What each symbol does to the units:
rj: *>pg, $>rg, +>jg, &>sm, @>lg
lc: *>bz, $>nq, +>cz, &>ms, @>dr
hm: *>bt, $>dh, +>tm, &>lg, @>zb
cp: *>fb, $>pm, +>zg, &>zm, @>lh
dh: *>mc, $>ms, +>bt, &>mr, @>gq
sm: *>bq, $>tl, +>fq, &>ll, @>jg
sd: *>dp, $>br, +>rg, &>qf, @>mn
dr: *>bl, $>nc, +>mh, &>cz, @>pm
mq: *>fs, $>fp, +>lm, &>gt, @>ld
jj: *>zb, $>qb, +>ms, &>nb, @>lc
cz: *>lc, $>bz, +>qr, &>mc, @>mh
pg: *>rg, $>sd, +>rj, &>bq, @>hp
hl: *>sb, $>fq, +>dm, &>dj, @>qf
gj: *>lh, $>sc, +>zc, &>nc, @>bs
mn: *>zj, $>nb, +>mr, &>rg, @>dh
mh: *>dr, $>bl, +>jr, &>qr, @>fb
jh: *>qp, $>bs, +>ph, &>pm, @>jl
mz: *>gt, $>jl, +>sq, &>lh, @>dq
bt: *>dh, $>mc, +>hm, &>hp, @>qb
zn: *>jg, $>rj, +>hj, &>sb, @>dp
qr: *>cz, $>lc, +>gq, &>dh, @>jr
qb: *>gq, $>qr, +>zb, &>hm, @>nq
sb: *>fq, $>sm, +>hl, &>rf, @>hj
fs: *>fp, $>nz, +>mq, &>jl, @>ll
br: *>lg, $>hp, +>dp, &>zn, @>nb
lm: *>mq, $>fs, +>dq, &>mz, @>rf
jr: *>mh, $>dr, +>zm, &>gq, @>cp
jl: *>ff, $>bb, +>gt, &>ph, @>mq
fq: *>sm, $>bq, +>sb, &>ld, @>zn
lp: *>dq, $>lm, +>bb, &>bs, @>nz
pm: *>pn, $>zc, +>fb, &>mh, @>ph
zg: *>cp, $>fb, +>nc, &>nq, @>gj
bs: *>sq, $>mz, +>qp, &>zc, @>bb
zc: *>gj, $>lh, +>pn, &>bl, @>qp
hp: *>mr, $>mn, +>lg, &>rj, @>hm
zb: *>qb, $>gq, +>jj, &>tm, @>bz
lg: *>hp, $>mr, +>br, &>jg, @>tm
sq: *>mz, $>gt, +>bs, &>gj, @>lp
rf: *>ld, $>ll, +>dj, &>dq, @>hl
dj: *>rf, $>ld, +>nz, &>lp, @>dm
tm: *>hm, $>bt, +>nb, &>br, @>jj
pn: *>zc, $>gj, +>pm, &>dr, @>jh
nb: *>tm, $>hm, +>zj, &>dp, @>ms
tq: *>dm, $>hl, +>jm, &>fp, @>bq
mc: *>ms, $>jj, +>dh, &>mn, @>qr
zj: *>nb, $>tm, +>mn, &>sd, @>mc
ld: *>ll, $>jm, +>rf, &>lm, @>sb
fb: *>pm, $>pn, +>cp, &>jr, @>sc
gt: *>jl, $>ff, +>mz, &>sc, @>lm
zm: *>jr, $>mh, +>nq, &>qb, @>zg
rg: *>sd, $>dp, +>pg, &>tl, @>mr
bb: *>lp, $>dq, +>ff, &>qp, @>fp
qp: *>bs, $>sq, +>jh, &>pn, @>ff
jg: *>rj, $>pg, +>zn, &>fq, @>br
dq: *>lm, $>mq, +>lp, &>sq, @>dj
nz: *>dj, $>rf, +>fp, &>bb, @>tq
dm: *>hl, $>sb, +>tq, &>nz, @>tl
jm: *>tq, $>dm, +>ll, &>fs, @>sm
ll: *>jm, $>tq, +>ld, &>mq, @>fq
tl: *>qf, $>hj, +>bq, &>tq, @>pg
bz: *>nq, $>zm, +>lc, &>jj, @>bl
bl: *>nc, $>zg, +>dr, &>lc, @>pn
fp: *>nz, $>dj, +>fs, &>ff, @>jm
mr: *>mn, $>zj, +>hp, &>pg, @>bt
sc: *>ph, $>jh, +>lh, &>cp, @>mz
nc: *>zg, $>cp, +>bl, &>bz, @>zc
gq: *>qr, $>cz, +>qb, &>bt, @>zm
lh: *>sc, $>ph, +>gj, &>zg, @>sq
dp: *>br, $>lg, +>sd, &>hj, @>zj
ph: *>jh, $>qp, +>sc, &>fb, @>gt
ms: *>jj, $>zb, +>mc, &>zj, @>cz
qf: *>hj, $>zn, +>tl, &>dm, @>rg
hj: *>zn, $>jg, +>qf, &>hl, @>sd
ff: *>bb, $>lp, +>jl, &>jh, @>fs
nq: *>zm, $>jr, +>bz, &>zb, @>nc
bq: *>tl, $>qf, +>sm, &>jm, @>rj

In the rows, zero is written as 493.

The rows follow the links: the fewer symbols apart two units are, the more alike their rows tend to be.

Some units and rows for them; each showing differs a little:
br
 307   506   603   671   468   625   680   463   478   255   695   585   609   568   624   683   370   475   802   668   291   524   463   658   348   509   543   400   321   380   344   499   406   775   355   301   666   582   337   575   479   500   275   632   489   693   487   554   523   416   354   513   618   392   372   471   803   533   475   322   457   490   518   303   663   684   496   566
lg
 320   467   600   666   430   648   669   434   545   265   688   577   608   536   606   675   365   546   743   655   289   559   474   691   342   439   551   416   312   383   336   445   406   752   400   308   657   581   350   589   467   454   260   637   478   680   520   550   554   430   355   441   617   388   349   456   759   524   508   315   489   450   513   306   661   737   543   562
jj
 519   647   441   304   554   704   796   508   361   565   412   394   369   495   448   391   300   311   577   424   531   439   765   774   563   662   435   669   568   329   265   668   578   429   493   551   328   461   570   619   526   629   175   428   498   469   422   406   459   576   490   678   680   532   284   526   588   317   370   639   518   586   496   596   447   811   311   500
nb
 394   331   459   470   340   706   733   386   638   452   395   476   475   406   561   416   317   698   497   425   393   664   645   764   555   299   638   552   378   330   268   310   481   626   529   585   444   476   454   629   429   349   172   437   431   573   593   468   627   522   459   310   691   525   293   376   748   330   614   462   500   372   546   569   587   824   687   515
mn
 356   315   521   541   364   697   712   406   648   349   545   509   552   448   591   555   324   700   581   544   346   635   585   744   460   301   657   474   342   342   286   315   469   686   490   448   541   530   393   608   419   344   184   539   441   605   587   521   626   472   429   284   649   463   288   386   775   424   616   377   485   366   543   435   628   791   702   538
mq
 466   618   400   661   476   272   233   437   386   546   334   596   629   426   502   357   665   343   631   360   457   504   205   225   612   632   492   310   489   666   745   634   395   529   472   641   654   427   435   348   501   603   846   397   482   549   437   595   495   425   431   631   298   565   704   498   386   549   403   336   444   589   523   629   519   162   358   508
mh
 700   320   505   662   500   573   580   567   629   649   475   580   628   511   351   489   403   664    24   482   701   487   431   614   498   299   487   375   644   414   404   337   409   200   672   512   656   479   717   576   492   354   355   489   494   239   569   613   483   430   715   308   594   496   416   504   362   431   622   366   457   369   427   497   308   631   692   424
tl
 263   448   387   385   600   459   443   617   511   412   306   427   409   466   651   309   533   526   852   325   254   372   547   460   632   464   377   573   277   527   517   460   555   826   186   673   383   389   256   465   533   466   542   357   542   758   497   419   395   517   300   466   484   576   503   598   719   394   522   629   518   453   417   687   695   442   547   591
sd
 318   591   573   666   524   597   639   501   402   278   627   587   600   559   635   615   394   360   917   612   281   438   440   635   353   615   448   389   325   399   385   606   411   764   292   351   664   554   316   557   492   575   343   595   508   719   435   571   461   407   277   605   591   409   384   521   755   526   415   379   472   563   522   348   675   632   361   564
hj
 272   551   394   459   637   475   507   609   448   426   316   476   487   476   662   334   483   417   937   317   252   351   514   496   611   563   353   514   286   489   496   565   514   817   156   633   463   419   285   490   563   545   495   384   535   760   455   469   374   507   282   568   503   570   494   596   736   385   437   570   481   543   433   647   703   499   414   584
zj
 378   304   480   523   365   700   736   404   663   422   483   498   503   414   570   498   321   726   542   476   375   668   623   767   505   308   657   523   357   344   267   305   479   668   538   517   507   498   423   622   413   328   186   477   449   587   593   494   629   470   436   280   668   507   305   397   771   372   621   426   493   355   537   502   600   813   717   555
pm
 724   611   404   474   363   485   497   307   382   735   357   492   487   377   320   380   504   359   215   362   748   630   483   477   607   618   633   501   731   526   509   606   487   155   828   609   468   423   692   475   428   603   507   399   436   258   439   520   617   499   655   624   471   549   517   398   241   436   400   460   489   582   601   627   267   459   355   388
fp
 424   655   487   634   433   291   252   357   335   445   460   582   601   451   533   489   667   300   745   473   421   579   249   239   520   666   565   340   446   671   718   666   420   576   510   519   626   486   408   364   462   628   793   469   466   594   401   555   557   438   388   686   322   505   688   432   426   597   382   324   457   635   577   530   538   189   300   529
bb
 548   411   387   608   606   260   185   629   557   637   305   549   578   470   463   335   678   604   327   327   531   358   267   213   624   392   374   354   532   661   714   401   431   410   455   655   599   429   516   379   545   425   821   369   524   426   541   555   386   454   586   394   308   560   701   587   284   509   555   452   477   424   394   663   457   180   596   468
fs
 466   657   463   672   465   296   247   384   348   510   382   590   622   439   521   409   668   323   692   403   434   543   226   213   568   667   539   315   471   641   725   648   409   558   506   548   650   458   418   363   466   610   818   428   470   570   417   571   523   415   411   663   320   553   686   469   394   557   362   329   472   608   557   586   540   171   316   496
qr
 612   619   594   447   649   706   782   596   404   508   657   463   455   628   413   645   329   374   388   631   616   335   658   759   333   617   331   576   625   341   279   621   535   305   484   333   466   559   645   631   564   600   196   596   563   373   436   482   383   500   570   618   660   401   296   601   506   479   390   595   501   590   432   337   380   790   343   448
cz
 635   547   605   495   640   693   768   649   430   497   704   491   492   640   391   680   320   414   326   673   652   322   615   744   323   559   333   517   640   331   283   575   501   273   498   298   491   570   664   607   543   541   205   637   546   344   457   511   366   488   606   565   674   401   318   608   469   512   438   561   509   554   411   289   358   789   410   437
zc
 720   660   465   402   374   441   446   320   332   681   472   437   424   442   330   486   541   302   233   495   734   635   520   416   526   690   615   557   766   543   541   660   531   173   809   508   396   488   701   452   445   642   596   473   462   254   417   459   606   516   629   682   445   497   561   389   219   515   343   533   518   607   600   523   287   401   300   403
sc
 703   607   575   303   461   376   370   420   385   581   662   396   358   551   355   631   598   382   228   640   713   536   553   343   351   619   528   592   713   598   607   618   577   207   707   332   327   553   676   414   474   589   663   610   470   280   438   428   530   539   635   631   381   415   595   474   187   652   413   619   546   580   545   341   295   339   365   417
sm
 258   365   415   306   552   418   391   583   611   373   376   407   391   469   647   358   551   629   764   360   231   439   570   404   590   356   415   604   238   561   561   343   558   823   234   619   332   434   260   447   525   351   590   395   498   721   562   376   453   545   346   356   430   563   552   538   687   455   585   667   548   396   428   608   694   402   635   577
dq
 528   527   373   679   542   272   227   558   463   594   272   581   610   429   477   299   680   459   473   315   503   429   213   215   653   519   429   317   507   648   718   500   400   477   452   686   661   407   467   344   523   522   822   328   510   481   470   561   446   419   502   519   321   607   712   545   328   486   468   371   467   508   459   693   470   139   468   480

Each walk starts at a row. The symbols on each line, taken left to right, move it on to the next unit.
Each answer is a row, close to the row of the unit it stands for.
new walk
 254   355   550   336   415   366   294   444   611   273   616   419   384   511   623   612   612   670   705   602   263   571   503   310   408   325   586   608   287   594   623   351   575   786   383   384   335   553   268   415   444   356   704   577   468   693   563   398   583   545   367   331   371   428   639   432   611   634   596   591   526   382   500   364   677   282   674   574
+ $ &  391   639   553   580   355   283   267   319   369   358   604   539   555   486   554   582   674   321   776   579   424   627   282   245   429   658   634   385   414   656   710   647   457   638   507   384   577   535   353   370   441   602   788   559   436   609   417   523   616   465   357   666   320   430   691   390   462   658   379   357   465   608   616   386   592   207   332   551
* + & @  426   682   510   606   399   292   269   330   357   411   515   567   568   472   539   530   652   310   769   526   388   611   255   226   470   672   609   356   462   633   717   654   425   618   520   449   609   514   385   356   454   643   813   528   451   628   403   550   579   456   371   669   331   489   709   415   429   619   361   335   456   619   588   454   564   176   307   517
new walk
 250   607   418   482   610   511   552   606   389   404   356   499   489   486   642   366   455   373   973   376   261   360   497   521   586   617   356   476   300   476   468   614   472   827   178   611   508   437   297   515   544   596   458   403   554   753   434   463   356   485   265   621   517   546   469   573   744   404   398   547   506   580   442   612   700   511   370   563
& &  379   596   563   540   366   306   262   307   393   340   624   510   544   496   558   625   658   368   781   626   372   623   330   258   376   626   645   417   392   649   696   605   485   659   521   352   538   553   355   370   415   578   763   593   457   638   423   506   602   471   340   617   333   421   672   374   492   674   411   393   502   572   592   332   606   198   369   540
$ @  257   314   444   318   506   390   352   584   643   371   427   397   352   456   636   422   565   678   733   422   257   471   578   371   538   310   477   615   251   570   591   315   585   807   262   575   324   471   261   452   501   351   609   462   504   708   595   374   484   567   354   311   415   525   576   495   666   489   628   661   504   382   439   569   701   350   684   579
new walk
 716   676   505   366   391   423   430   329   339   654   554   422   392   461   336   511   558   290   278   529   731   591   535   402   452   679   602   587   740   552   579   656   539   169   782   456   365   509   702   435   458   629   599   528   463   275   401   457   578   553   632   675   434   467   550   426   203   547   351   561   514   618   605   464   288   390   301   412
@ * $ *  583   355   454   518   632   307   218   696   650   596   438   505   502   524   427   433   672   668   214   424   590   349   328   244   541   326   359   432   546   647   715   319   488   361   453   567   507   448   549   360   559   360   794   453   554   382   574   515   383   468   623   319   324   523   675   596   270   550   614   521   503   376   352   559   412   196   656   443
+ $ * *  543   454   381   635   573   268   196   593   528   626   282   568   605   445   465   316   681   534   398   317   530   408   235   199   648   451   399   336   514   660   727   463   427   436   438   669   630   395   477   344   536   468   822   361   519   435   528   560   424   429   529   452   301   590   698   586   309   506   523   400   458   462   439   691   469   169   537   469
new walk
 321   385   571   631   398   669   688   439   572   280   644   562   582   519   614   666   336   614   677   654   301   610   517   716   364   366   600   424   301   369   310   379   428   737   415   344   620   585   364   624   446   387   253   610   446   643   547   548   570   426   377   383   633   394   329   423   789   501   566   330   459   409   529   309   646   754   614   551
& & @  289   627   455   555   611   516   566   592   361   382   393   511   535   531   654   426   457   330   962   405   248   353   472   542   549   669   366   455   305   468   444   634   459   809   178   562   542   469   293   513   546   597   431   434   542   750   421   490   371   463   243   636   520   545   434   595   742   415   394   500   489   590   473   574   686   541   335   590
* $  279   636   545   634   548   589   619   509   372   285   592   581   597   555   624   580   434   351   930   572   277   419   443   598   421   649   424   406   333   428   405   641   416   776   237   402   609   528   320   538   511   617   363   552   518   743   425   535   436   433   275   627   568   456   417   523   768   511   401   390   472   594   489   408   673   617   328   571
new walk
 311   552   605   672   503   615   665   476   435   239   670   576   627   570   624   652   378   431   858   666   296   478   451   645   354   555   501   390   315   390   374   567   402   768   315   302   661   569   338   581   492   541   289   628   492   711   465   585   471   429   323   544   589   417   382   495   764   531   447   345   487   530   497   310   684   664   410   558
& &  272   319   528   307   461   365   311   503   653   296   564   386   378   483   637   544   596   685   686   550   251   542   534   325   454   302   557   604   263   591   637   327   585   801   350   438   308   538   281   421   466   344   686   541   476   708   594   367   544   553   347   303   387   464   590   466   643   585   620   617   521   378   494   416   700   324   686   575
* & $ +  354   574   602   491   362   314   275   328   433   297   684   478   494   521   590   693   654   416   777   659   365   649   371   260   372   563   638   450   376   623   695   567   496   700   496   309   495   557   334   374   435   551   772   613   427   656   472   481   611   498   361   556   337   380   677   371   500   708   455   435   481   541   605   295   615   228   423   536
new walk
 563   681   510   360   597   705   780   539   344   534   531   424   387   546   448   523   323   299   496   535   598   369   728   770   451   691   375   630   599   325   275   659   556   366   482   439   360   517   622   612   531   666   181   525   532   438   420   455   391   543   508   670   682   484   276   564   541   398   353   644   506   629   464   450   411   810   288   471
+ + +  503   623   411   319   506   697   797   473   397   598   352   390   366   445   475   362   311   373   550   379   525   494   778   771   610   621   485   678   543   325   283   611   566   455   497   604   339   456   550   625   516   596   173   387   497   478   436   417   482   564   469   625   679   560   260   509   613   291   395   665   517   572   523   638   461   821   354   478
+ + +  452   460   396   343   410   712   755   428   518   568   317   426   383   369   517   307   325   536   535   310   466   583   733   790   656   460   580   656   451   311   268   468   572   541   540   681   350   393   500   627   447   449   153   350   446   532   503   425   575   553   475   460   690   593   291   425   686   254   523   577   513   466   530   695   528   822   534   514
new walk
 676   415   589   346   595   338   256   628   570   529   665   421   392   595   380   641   647   604   158   637   676   383   488   281   359   393   394   558   639   627   670   376   557   285   553   348   364   567   620   397   539   421   748   598   521   313   544   440   412   539   656   376   355   410   656   568   226   686   559   624   504   434   428   354   335   260   593   439
+ + +  678   552   597   310   496   377   342   465   424   545   699   411   365   571   358   679   592   424   215   655   707   496   554   345   336   573   487   596   705   599   621   554   590   202   661   314   329   573   656   415   500   550   685   621   501   297   462   439   498   553   635   549   399   386   606   504   200   682   440   653   518   546   501   321   320   307   420   423
+ * *  653   499   600   335   530   369   309   543   492   524   703   409   375   589   367   675   610   488   172   678   688   455   519   332   324   506   447   591   684   603   649   502   587   223   642   302   332   582   657   416   494   510   696   626   494   291   487   425   465   553   632   503   367   399   630   517   210   687   471   658   525   505   469   301   331   292   487   410
new walk
 663   437   583   587   622   652   698   653   536   517   701   551   555   606   380   685   346   561   156   661   686   337   539   695   324   421   359   462   657   348   326   452   452   258   527   314   593   569   690   602   541   449   239   650   552   295   513   551   376   452   655   437   644   380   324   581   415   526   524   458   478   452   397   301   320   725   560   418
+ & * @  663   487   583   541   635   685   740   656   486   496   718   524   533   635   392   672   334   486   228   682   668   334   574   711   317   508   334   487   644   341   299   508   460   257   499   310   533   572   668   610   544   509   220   652   537   322   485   550   351   467   620   502   653   382   334   603   437   536   484   512   470   508   406   299   338   753   488   438
& + +  468   518   389   313   445   700   786   403   464   593   288   411   374   392   506   299   322   471   541   309   489   553   754   764   654   532   559   676   485   307   267   510   582   500   547   683   355   407   523   610   468   532   163   346   471   515   493   416   554   564   467   514   696   600   284   438   661   260   466   609   522   505   541   692   515   832   469   494
new walk
 687   393   580   616   596   627   673   644   600   535   660   558   575   602   363   629   356   597    87   633   672   356   484   690   350   393   397   428   640   375   345   385   430   231   570   342   623   568   696   599   546   409   255   621   540   284   530   568   392   457   673   380   620   415   352   575   396   511   574   431   462   417   403   313   318   731   594   423
* @  716   453   394   585   401   529   527   403   534   770   299   538   579   385   342   327   473   539    88   323   731   608   442   510   635   472   576   419   690   473   448   454   437   186   786   668   591   421   706   523   435   467   440   356   450   249   504   563   594   453   703   453   531   600   469   405   268   376   505   375   495   484   531   674   286   551   525   414
$ @ &  710   505   402   562   392   514   514   364   458   750   314   527   536   365   333   307   495   484   129   332   736   600   450   520   638   510   624   440   711   493   481   508   472   166   819   664   564   423   708   489   435   504   477   345   462   252   487   563   598   468   680   511   495   594   488   396   269   365   462   380   473   517   575   674   298   508   469   393
